Below is a small trained network, with its code and all its weights. Each question gives an input and a target symbol and asks what happens when units are switched off, that is, made to give their printed mean instead of their output.

import numpy as np


def w(rows, s, z=0):
    codes = np.array(rows[::2]) - 128.0
    scale = np.full(codes.shape[1], s)
    scale[-1] = z or s
    return codes * scale


def norm(h):
    return h / np.sqrt((h * h).mean(-1, keepdims=True) + 1e-5)


def f(y):
    return np.maximum(y, 0)


def softmax(a):
    e = np.exp(a - a.max(-1, keepdims=True))
    return e / e.sum(-1, keepdims=True)


def log_softmax(a):
    a = a - a.max(-1, keepdims=True)
    return a - np.log(np.exp(a).sum(-1, keepdims=True))


def net(x, mask):
    ids = ['ΔΘΞΠΣαβγεζημτψω'.index(c) for c in x.split()]
    T = len(ids)
    res = E[ids] + P[:T]
    u = 0
    for l in range(2):
        r = norm(res)
        for j in range(2):
            rows = slice(4 * j, 4 * j + 4)
            q, k, v = (r @ M[l][rows].T for M in (Q, K, V))
            z = softmax(np.where(np.tri(T) > 0, q @ k.T / 4**0.5, -1e9)) @ v
            o = O[l][rows]
            res = res + np.where(mask[u + j], z, o[:, -1]) @ o[:, :-1]
        u += 2
        y = f(norm(res) @ A[l][:, :-1].T + A[l][:, -1])
        res = res + np.where(mask[u : u + 16], y, B[l][:, -1]) @ B[l][:, :-1]
        u += 16
    return log_softmax(norm(res)[-1] @ U[:, :-1].T + U[:, -1])


Q, K, V, O, A, B = {}, {}, {}, {}, {}, {}
E = w([
[142,227,75],'Δ',
[139,207,84],'Θ',
[59,187,161],'Ξ',
[230,210,14],'Π',
[184,178,47],'Σ',
[170,136,159],'α',
[169,67,74],'β',
[203,112,91],'γ',
[11,3,97],'ε',
[151,128,11],'ζ',
[213,109,95],'η',
[240,38,87],'μ',
[37,44,124],'τ',
[142,217,77],'ψ',
[154,225,72],'ω',
],0.0039)
P = w([
[198,243,4],'0',
[198,214,34],'1',
[191,191,62],'2',
[191,176,91],'3',
[190,165,111],'4',
[190,157,131],'5',
[185,152,152],'6',
[180,140,162],'7',
[186,137,184],'8',
[180,131,201],'9',
[180,127,210],'10',
[167,123,224],'11',
],0.0013)
Q[0] = w([
[124,208,136],'L0H0',
[164,150,140],'L0H0',
[92,123,118],'L0H0',
[214,156,152],'L0H0',
[22,33,87],'L0H1',
[79,224,218],'L0H1',
[7,75,128],'L0H1',
[158,182,162],'L0H1',
],0.011)
K[0] = w([
[122,176,128],'L0H0',
[156,143,136],'L0H0',
[102,121,120],'L0H0',
[189,155,147],'L0H0',
[107,141,8],'L0H1',
[142,234,151],'L0H1',
[114,185,27],'L0H1',
[138,139,181],'L0H1',
],0.015)
V[0] = w([
[130,134,142],'L0H0',
[90,206,156],'L0H0',
[106,192,162],'L0H0',
[76,255,184],'L0H0',
[206,171,114],'L0H1',
[67,94,132],'L0H1',
[102,113,128],'L0H1',
[107,116,132],'L0H1',
],0.0026)
O[0] = w([
[123,121,113,131],'L0H0',
[104,127,190,114],'L0H0',
[102,116,167,126],'L0H0',
[86,115,229,116],'L0H0',
[254,234,202,250],'L0H1',
[27,41,67,31],'L0H1',
[92,97,108,86],'L0H1',
[92,93,107,95],'L0H1',
],0.0027,0.002)
A[0] = w([
[106,202,109,73],'L0N0',
[122,139,170,90],'L0N1',
[170,116,93,87],'L0N2',
[91,28,62,139],'L0N3',
[83,179,95,229],'L0N4',
[185,75,43,86],'L0N5',
[131,143,3,165],'L0N6',
[68,223,72,124],'L0N7',
[95,61,174,99],'L0N8',
[180,111,64,99],'L0N9',
[77,24,206,90],'L0N10',
[98,207,102,39],'L0N11',
[55,44,229,1],'L0N12',
[106,133,62,65],'L0N13',
[117,187,129,79],'L0N14',
[151,172,74,94],'L0N15',
],0.0055,0.00089)
B[0] = w([
[160,142,97,192],'L0N0',
[201,146,110,172],'L0N1',
[110,141,142,215],'L0N2',
[106,80,9,185],'L0N3',
[76,137,115,176],'L0N4',
[34,107,208,252],'L0N5',
[113,102,212,235],'L0N6',
[76,142,71,198],'L0N7',
[52,112,178,151],'L0N8',
[109,152,152,244],'L0N9',
[13,126,199,164],'L0N10',
[151,143,81,183],'L0N11',
[130,52,71,164],'L0N12',
[110,90,90,150],'L0N13',
[147,134,97,196],'L0N14',
[129,121,79,232],'L0N15',
],0.016,0.002)
Q[1] = w([
[124,143,155],'L1H0',
[127,192,182],'L1H0',
[99,118,206],'L1H0',
[120,78,127],'L1H0',
[119,125,157],'L1H1',
[28,191,246],'L1H1',
[143,82,193],'L1H1',
[29,226,164],'L1H1',
],0.011)
K[1] = w([
[145,108,140],'L1H0',
[181,91,143],'L1H0',
[147,63,172],'L1H0',
[102,124,141],'L1H0',
[120,158,125],'L1H1',
[60,246,167],'L1H1',
[129,195,92],'L1H1',
[71,164,191],'L1H1',
],0.013)
V[1] = w([
[65,154,115],'L1H0',
[244,94,144],'L1H0',
[148,118,131],'L1H0',
[223,86,146],'L1H0',
[69,212,95],'L1H1',
[32,236,103],'L1H1',
[252,46,107],'L1H1',
[168,79,137],'L1H1',
],0.0032)
O[1] = w([
[185,146,102,141],'L1H0',
[5,87,191,118],'L1H0',
[91,125,147,122],'L1H0',
[21,105,182,106],'L1H0',
[39,105,45,211],'L1H1',
[2,129,18,247],'L1H1',
[221,64,197,5],'L1H1',
[184,127,181,74],'L1H1',
],0.0033,0.0014)
A[1] = w([
[167,93,219,139],'L1N0',
[129,126,129,137],'L1N1',
[100,105,88,97],'L1N2',
[124,65,145,100],'L1N3',
[126,137,133,117],'L1N4',
[153,40,211,4],'L1N5',
[146,151,127,138],'L1N6',
[116,136,126,151],'L1N7',
[149,2,182,63],'L1N8',
[142,59,80,169],'L1N9',
[90,171,165,72],'L1N10',
[136,150,134,141],'L1N11',
[89,175,165,61],'L1N12',
[80,49,173,114],'L1N13',
[172,80,193,34],'L1N14',
[141,112,184,87],'L1N15',
],0.01,0.0024)
B[1] = w([
[229,77,182,241],'L1N0',
[126,129,128,133],'L1N1',
[142,124,194,183],'L1N2',
[159,99,79,159],'L1N3',
[136,123,129,135],'L1N4',
[18,173,226,166],'L1N5',
[93,153,87,192],'L1N6',
[137,124,151,164],'L1N7',
[240,63,93,168],'L1N8',
[189,97,181,162],'L1N9',
[184,187,200,193],'L1N10',
[102,139,100,176],'L1N11',
[181,188,206,191],'L1N12',
[64,110,3,252],'L1N13',
[13,163,98,178],'L1N14',
[63,99,108,177],'L1N15',
],0.024,0.0033)
U = w([
[134,125,124,3],'Δ',
[251,138,82,159],'Θ',
[137,142,145,62],'Ξ',
[112,204,24,192],'Π',
[60,155,111,119],'Σ',
[146,171,169,101],'α',
[93,110,124,66],'β',
[142,141,140,32],'γ',
[114,71,87,142],'ε',
[52,182,142,50],'ζ',
[219,38,166,170],'η',
[84,74,237,189],'μ',
[100,50,73,248],'τ',
[134,127,129,19],'ψ',
[136,122,121,3],'ω',
],0.016,0.0037)

Each question gives the input, a string of symbols that net reads in full, and the target symbol t.
The units are the heads (4 rows each of Q, K, V and O) and the neurons (one row each of A and B). Each row of codes is followed by its name. A weight is (code - 128) times the scale printed after its matrix; where a second scale follows, it is the last column's (O, A, B and U).
mask holds one flag per unit, layer by layer, with each layer's heads first. A switched-off unit (its flag False) gives its mean, the last column of its rows in O or B, instead of its output. The means were averaged over made-up inputs and are rounded, as every weight is.
A unit's drop is (log p(t) with every unit on - log p(t) with that unit switched off) / (log p(t) with every unit on - log p(t) with every unit switched off).
The circuit of an input: a set's keep is (log p(t) with only the set's units on - log p(t) with every unit switched off) / (log p(t) with every unit on - log p(t) with every unit switched off). Starting from the 12 units with the biggest drops (on a tie, the unit counted first), units are removed one at a time, each time the one whose removal leaves the highest keep (on an exact tie, the one counted first), for as long as the keep stays at least 0.8.
units of the circuit, in order: the units of the circuit, biggest drop first
top k neurons: the k neurons with the biggest drops, biggest first
top k neurons in layer l: the k neurons of layer l with the biggest drops, biggest first
drop of u: that unit's drop, to one decimal
input μ Ξ α γ μ γ, target μ: units of the circuit, in order	[L0N3]
input α τ α α α γ γ Δ Δ Ξ Ξ, target Θ: units of the circuit, in order	[L0N5 L1N14]
input μ Θ μ γ, target μ: top 3 neurons	[L0N6 L0N5 L0N7]
input ζ μ ζ η τ Ξ η Ξ α, target Π: top 2 neurons	[L0N5 L0N3]
input α ω α Θ μ, target μ: top 2 neurons	[L0N5 L1N5]
input μ Ξ Θ α Ξ α α α α μ μ Ξ, target η: top 2 neurons in layer 0	[L0N5 L0N12]
input α α α Θ α α β, target μ: top 4 neurons in layer 0	[L0N5 L0N9 L0N6 L0N7]
input α α α α, target μ: top 4 neurons in layer 0	[L0N7 L0N11 L0N4 L0N9]
input Π α α μ Ξ α α α α μ, target Π: top 3 neurons	[L0N6 L1N13 L0N9]
input α α γ μ, target μ: top 2 neurons	[L1N5 L0N7]
input η η α μ Θ α μ α μ β, target μ: top 4 neurons	[L0N5 L0N6 L1N5 L0N9]
input τ η τ Ξ α ψ Ξ ω Σ α γ Θ, target Π: top 3 neurons	[L1N0 L0N3 L1N8]
input η ψ Δ α Ξ, target Π: top 2 neurons	[L1N0 L0N3]
input μ τ ζ Σ, target ζ: top 2 neurons in layer 1	[L1N0 L1N13]
input ζ ζ ζ Ξ μ α Ξ Π α, target Θ: units of the circuit, in order	[L0N5]
input ω μ Δ α α α, target η: top 3 neurons	[L1N0 L0N7 L1N13]
input γ ω μ α η Ξ Ξ α Σ ω Ξ, target η: top 2 neurons in layer 0	[L0N12 L0N5]
input γ μ α Ξ ζ Ξ, target Θ: top 2 neurons in layer 0	[L0N12 L0N9]
input μ α η Ξ ζ α α, target η: top 2 neurons in layer 0	[L0N7 L0N6]
input α η α, target Θ: top neuron	[L0N6]
input Θ μ μ η, target μ: top 3 neurons in layer 0	[L0N6 L0N7 L0N5]
input α μ α α α α Ξ α Π ζ μ, target Π: drop of L0N5	-0.1
input α α μ ζ, target ζ: drop of L0N12	0.1
input α μ α α ε α α μ μ Ξ Π Θ, target Π: drop of L1N0	2.1
input Σ α μ τ Ξ, target Π: drop of L1N0	0.5
